Here is a tiny trained network, its code and every weight. The questions are about switching its units off for an input and a target symbol, where a switched-off unit gives its printed mean instead of its output.

import numpy as np


def w(rows, s, z=0):
    codes = np.array(rows[::2]) - 128.0
    scale = np.full(codes.shape[1], s)
    scale[-1] = z or s
    return codes * scale


def norm(h):
    return h / np.sqrt((h * h).mean(-1, keepdims=True) + 1e-5)


def softmax(a):
    e = np.exp(a - a.max(-1, keepdims=True))
    return e / e.sum(-1, keepdims=True)


def log_softmax(a):
    a = a - a.max(-1, keepdims=True)
    return a - np.log(np.exp(a).sum(-1, keepdims=True))


def net(x, mask):
    ids = ['ΘΣΨεμτφ'.index(c) for c in x.split()]
    T = len(ids)
    res = E[ids] + P[:T]
    u = 0
    for l in range(3):
        r = norm(res)
        for j in range(3):
            rows = slice(2 * j, 2 * j + 2)
            q, k, v = (r @ M[l][rows].T for M in (Q, K, V))
            z = softmax(np.where(np.tri(T) > 0, q @ k.T / 2**0.5, -1e9)) @ v
            o = O[l][rows]
            res = res + np.where(mask[u + j], z, o[:, -1]) @ o[:, :-1]
        u += 3
    return log_softmax(norm(res)[-1] @ U[:, :-1].T + U[:, -1])


Q, K, V, O = {}, {}, {}, {}
E = w([
[49,162,194],'Θ',
[135,117,133],'Σ',
[38,167,197],'Ψ',
[130,118,133],'ε',
[133,122,131],'μ',
[116,141,80],'τ',
[2,199,137],'φ',
],0.00066)
P = w([
[142,106,125],'0',
[151,199,104],'1',
[202,132,162],'2',
[154,13,195],'3',
[124,104,86],'4',
[153,253,18],'5',
[139,116,125],'6',
[159,32,209],'7',
[228,62,97],'8',
[145,16,186],'9',
],0.0015)
Q[0] = w([
[108,87,32],'L0H0',
[71,20,111],'L0H0',
[119,109,253],'L0H1',
[167,135,179],'L0H1',
[66,181,110],'L0H2',
[82,226,126],'L0H2',
],0.0054)
K[0] = w([
[109,233,117],'L0H0',
[3,188,168],'L0H0',
[95,131,2],'L0H1',
[73,173,82],'L0H1',
[113,82,206],'L0H2',
[63,90,205],'L0H2',
],0.0057)
V[0] = w([
[167,86,82],'L0H0',
[96,81,251],'L0H0',
[79,181,130],'L0H1',
[86,171,128],'L0H1',
[128,105,89],'L0H2',
[126,67,254],'L0H2',
],0.0028)
O[0] = w([
[123,97,42,80],'L0H0',
[179,238,97,136],'L0H0',
[77,16,91,171],'L0H1',
[95,18,73,164],'L0H1',
[94,173,77,128],'L0H2',
[56,153,251,1],'L0H2',
],0.0019,0.00028)
Q[1] = w([
[239,90,47],'L1H0',
[84,85,230],'L1H0',
[59,75,193],'L1H1',
[86,254,110],'L1H1',
[118,174,89],'L1H2',
[174,45,192],'L1H2',
],0.007)
K[1] = w([
[13,116,231],'L1H0',
[98,150,1],'L1H0',
[9,168,165],'L1H1',
[161,58,230],'L1H1',
[178,112,99],'L1H2',
[60,124,123],'L1H2',
],0.0069)
V[1] = w([
[124,69,223],'L1H0',
[118,39,64],'L1H0',
[71,21,60],'L1H1',
[161,16,194],'L1H1',
[219,92,173],'L1H2',
[254,87,139],'L1H2',
],0.0036)
O[1] = w([
[154,24,204,102],'L1H0',
[25,120,109,124],'L1H0',
[103,34,50,117],'L1H1',
[67,2,209,2],'L1H1',
[208,236,95,78],'L1H2',
[226,219,58,59],'L1H2',
],0.0033,0.00098)
Q[2] = w([
[214,189,71],'L2H0',
[75,96,166],'L2H0',
[124,78,27],'L2H1',
[113,86,69],'L2H1',
[211,5,148],'L2H2',
[3,222,10],'L2H2',
],0.0046)
K[2] = w([
[79,22,113],'L2H0',
[180,184,133],'L2H0',
[105,165,39],'L2H1',
[138,166,49],'L2H1',
[29,191,108],'L2H2',
[253,26,232],'L2H2',
],0.0046)
V[2] = w([
[75,42,101],'L2H0',
[135,68,115],'L2H0',
[77,29,140],'L2H1',
[161,96,251],'L2H1',
[89,167,102],'L2H2',
[123,106,72],'L2H2',
],0.0023)
O[2] = w([
[205,233,159,36],'L2H0',
[208,180,136,60],'L2H0',
[182,226,121,5],'L2H1',
[80,180,3,58],'L2H1',
[162,117,40,184],'L2H2',
[148,179,127,112],'L2H2',
],0.0019,0.00025)
U = w([
[153,176,121,87],'Θ',
[128,133,188,6],'Σ',
[57,31,120,235],'Ψ',
[128,122,214,145],'ε',
[155,175,110,127],'μ',
[127,141,2,165],'τ',
[150,169,120,58],'φ',
],0.0091,0.0024)

Each question gives the input, a string of symbols that net reads in full, and the target symbol t.
The units are the heads (2 rows each of Q, K, V and O). Each row of codes is followed by its name. A weight is (code - 128) times the scale printed after its matrix; where a second scale follows, it is the last column's (O and U).
mask holds one flag per head, layer by layer. A switched-off head (its flag False) gives its mean, the last column of its rows in O, instead of its output. The means were averaged over made-up inputs and are rounded, as every weight is.
A unit's drop is (log p(t) with every unit on - log p(t) with that unit switched off) / (log p(t) with every unit on - log p(t) with every unit switched off).
The circuit of an input: a set's keep is (log p(t) with only the set's units on - log p(t) with every unit switched off) / (log p(t) with every unit on - log p(t) with every unit switched off). Starting from all 9 units, units are removed one at a time, each time the one whose removal leaves the highest keep (on an exact tie, the one counted first), for as long as the keep stays at least 0.8.
units of the circuit, in order: the units of the circuit, biggest drop first
most important unit: the unit with the biggest drop
which heads matter: for each layer, one digit per head in row order, 1 if its drop is at least 0.15 and else 0, layers parted by /
input φ τ φ φ Θ Σ τ τ τ φ, target τ: most important unit => L1H0
input τ φ Θ, target τ: which heads matter => 101 / 110 / 000
input τ φ τ φ, target τ: units of the circuit, in order => L1H1; L0H0
input τ φ φ Ψ τ, target Ψ: which heads matter => 100 / 110 / 000
input Ψ τ Ψ φ φ Ψ, target ε: which heads matter => 101 / 110 / 000
input φ φ φ Ψ τ ε, target Ψ: which heads matter => 000 / 010 / 000
input τ μ φ τ, target τ: units of the circuit, in order => L1H2; L1H0
input φ ε Ψ Θ φ Θ, target ε: units of the circuit, in order => L1H1; L1H0
input φ φ φ, target Ψ: which heads matter => 110 / 001 / 000
input τ μ φ τ Σ Ψ, target Ψ: which heads matter => 100 / 010 / 010
input φ φ μ Ψ Σ φ τ ε Ψ ε, target τ: which heads matter => 001 / 110 / 000
input μ φ φ φ ε Θ, target Ψ: which heads matter => 001 / 010 / 110
input Σ Ψ μ Σ φ, target ε: units of the circuit, in order => L1H1; L0H1; L1H0
input φ φ τ, target Ψ: which heads matter => 010 / 001 / 000
input Ψ Σ φ τ φ Ψ, target Ψ: most important unit => L1H1
input φ τ ε, target Ψ: which heads matter => 110 / 110 / 000
input τ Σ φ φ Σ Σ, target Ψ: units of the circuit, in order => L1H1; L0H0
input μ Ψ Σ φ τ, target ε: units of the circuit, in order => L0H1; L1H1
input φ φ φ μ φ φ, target Ψ: which heads matter => 000 / 110 / 000
input τ φ Σ Ψ, target τ: most important unit => L1H1
input φ φ φ φ τ τ τ μ, target τ: units of the circuit, in order => L1H1; L1H0
